Below are the code and all the weights of a small trained network. Each question names an input and a class and asks about switching units off, where a switched-off unit gives its printed mean instead of its output.

import numpy as np


def w(rows, s, z=0):
    codes = np.array(rows[::2]) - 128.0
    scale = np.full(codes.shape[1], s)
    scale[-1] = z or s
    return codes * scale


def f(y):
    return y / 2 * (1 + np.tanh(0.7978845608 * (y + 0.044715 * y**3)))


def log_softmax(a):
    a = a - a.max(-1, keepdims=True)
    return a - np.log(np.exp(a).sum(-1, keepdims=True))


def net(x, mask):
    res = np.array(x, float).reshape(1, 8) / 4 @ E
    y = f(res @ A[0][:, :-1].T + A[0][:, -1])
    res = res + np.where(mask, y, B[0][:, -1]) @ B[0][:, :-1]
    return log_softmax(res[-1] @ U[:, :-1].T + U[:, -1])


A, B = {}, {}
E = w([
[252,172,180],'x0',
[127,130,128],'x1',
[126,128,126],'x2',
[128,130,127],'x3',
[167,173,1],'x4',
[176,11,111],'x5',
[131,125,129],'x6',
[128,129,129],'x7',
],0.007)
A[0] = w([
[84,224,168,96],'N1',
[138,142,139,81],'N2',
[201,149,158,105],'N3',
[110,111,197,74],'N4',
[42,103,84,71],'N5',
[152,140,75,76],'N6',
[159,32,118,118],'N7',
[141,164,71,77],'N8',
[85,115,115,178],'N9',
[229,142,149,83],'N10',
[94,65,81,142],'N11',
[24,105,72,73],'N12',
[47,85,95,83],'N13',
[85,211,139,109],'N14',
[62,134,115,126],'N15',
[120,137,127,61],'N16',
[153,69,118,83],'N17',
[92,194,152,68],'N18',
[171,34,110,109],'N19',
[70,142,96,254],'N20',
[172,155,30,111],'N21',
[92,146,200,129],'N22',
[104,114,213,83],'N23',
[51,211,165,132],'N24',
[101,139,128,78],'N25',
[176,124,59,76],'N26',
[109,110,201,72],'N27',
[149,169,42,112],'N28',
[115,90,255,63],'N29',
[165,29,128,114],'N30',
[55,92,79,123],'N31',
[147,146,64,91],'N32',
[148,141,152,47],'N33',
[227,163,137,77],'N34',
[181,21,97,96],'N35',
[212,144,174,87],'N36',
[71,87,97,95],'N37',
[104,137,180,174],'N38',
[163,153,37,91],'N39',
],0.0096,0.0083)
B[0] = w([
[118,155,52,164],'N1',
[98,157,133,112],'N2',
[117,153,243,156],'N3',
[38,88,123,133],'N4',
[100,179,244,151],'N5',
[39,104,175,128],'N6',
[131,194,54,166],'N7',
[89,106,94,135],'N8',
[172,114,173,175],'N9',
[101,169,254,161],'N10',
[166,155,161,170],'N11',
[119,160,220,166],'N12',
[114,172,200,154],'N13',
[144,170,23,159],'N14',
[153,169,155,152],'N15',
[65,189,103,107],'N16',
[101,177,83,129],'N17',
[108,163,92,132],'N18',
[111,209,54,164],'N19',
[196,93,148,255],'N20',
[62,38,151,180],'N21',
[112,105,64,161],'N22',
[58,83,96,147],'N23',
[152,145,55,184],'N24',
[104,163,131,114],'N25',
[96,125,146,141],'N26',
[34,91,112,135],'N27',
[62,29,102,171],'N28',
[61,59,93,168],'N29',
[117,197,5,167],'N30',
[150,162,243,170],'N31',
[34,80,130,140],'N32',
[70,172,150,110],'N33',
[114,147,206,160],'N34',
[103,199,52,169],'N35',
[96,148,237,157],'N36',
[130,161,181,144],'N37',
[143,71,65,177],'N38',
[76,60,142,163],'N39',
],0.0069,0.0075)
U = w([
[19,8,151,81],'0',
[176,98,160,254],'1',
[124,189,247,49],'2',
[127,218,75,43],'3',
[196,70,156,198],'4',
],0.011,0.0083)

Each question gives the input, the list of numbers given to net, and the class t.
The units are the neurons (one row each of A and B). Each row of codes is followed by its name. A weight is (code - 128) times the scale printed after its matrix; where a second scale follows, it is the last column's (A, B and U).
mask holds one flag per neuron, in row order. A switched-off neuron (its flag False) gives its mean, the last column of its row in B, instead of its output. The means were averaged over made-up inputs and are rounded, as every weight is.
A unit's drop is (log p(t) with every unit on - log p(t) with that unit switched off) / (log p(t) with every unit on - log p(t) with every unit switched off).
The circuit of an input: a set's keep is (log p(t) with only the set's units on - log p(t) with every unit switched off) / (log p(t) with every unit on - log p(t) with every unit switched off). Starting from the 12 units with the biggest drops (on a tie, the unit counted first), units are removed one at a time, each time the one whose removal leaves the highest keep (on an exact tie, the one counted first), for as long as the keep stays at least 0.8.
units of the circuit, in order: the units of the circuit, biggest drop first
most important unit: the unit with the biggest drop
k most important neurons: the k neurons with the biggest drops, biggest first
drop when u is switched off: that unit's drop, to one decimal
input [-1,-3,5,-8,5,2,-2,-6], class 0: units of the circuit, in order -> N21, N28
input [7,0,-3,5,-8,5,7,-6], class 0: most important neuron -> N29
input [-7,7,4,-4,-7,-8,-3,-7], class 3: units of the circuit, in order -> N24, N14
input [-6,-2,-6,-7,-1,-6,-7,-7], class 2: units of the circuit, in order -> N12, N31
input [7,-5,-1,5,5,-6,-2,6], class 2: units of the circuit, in order -> N10, N34
input [8,-4,2,2,-3,7,2,-1], class 2: units of the circuit, in order -> N10, N36
input [2,0,8,1,7,8,7,-8], class 3: units of the circuit, in order -> N35, N19
input [0,3,3,-7,-6,-1,-1,7], class 0: units of the circuit, in order -> N29, N23
input [3,-5,3,6,5,0,5,-3], class 0: 2 most important neurons -> N21, N28
input [-2,7,0,2,-7,-8,2,5], class 3: 3 most important neurons -> N24, N14, N1
input [-1,-3,-4,-2,-3,8,7,-2], class 3: drop when N1 is switched off -> 0.0
input [7,-5,0,8,-8,8,-1,4], class 0: drop when N29 is switched off -> 0.6
input [8,-1,-4,4,8,-3,-7,0], class 0: drop when N28 is switched off -> 0.2
input [-4,4,-6,-7,0,-5,1,-2], class 4: most important unit -> N20
input [-3,3,3,5,0,5,-1,6], class 3: drop when N19 is switched off -> 0.2
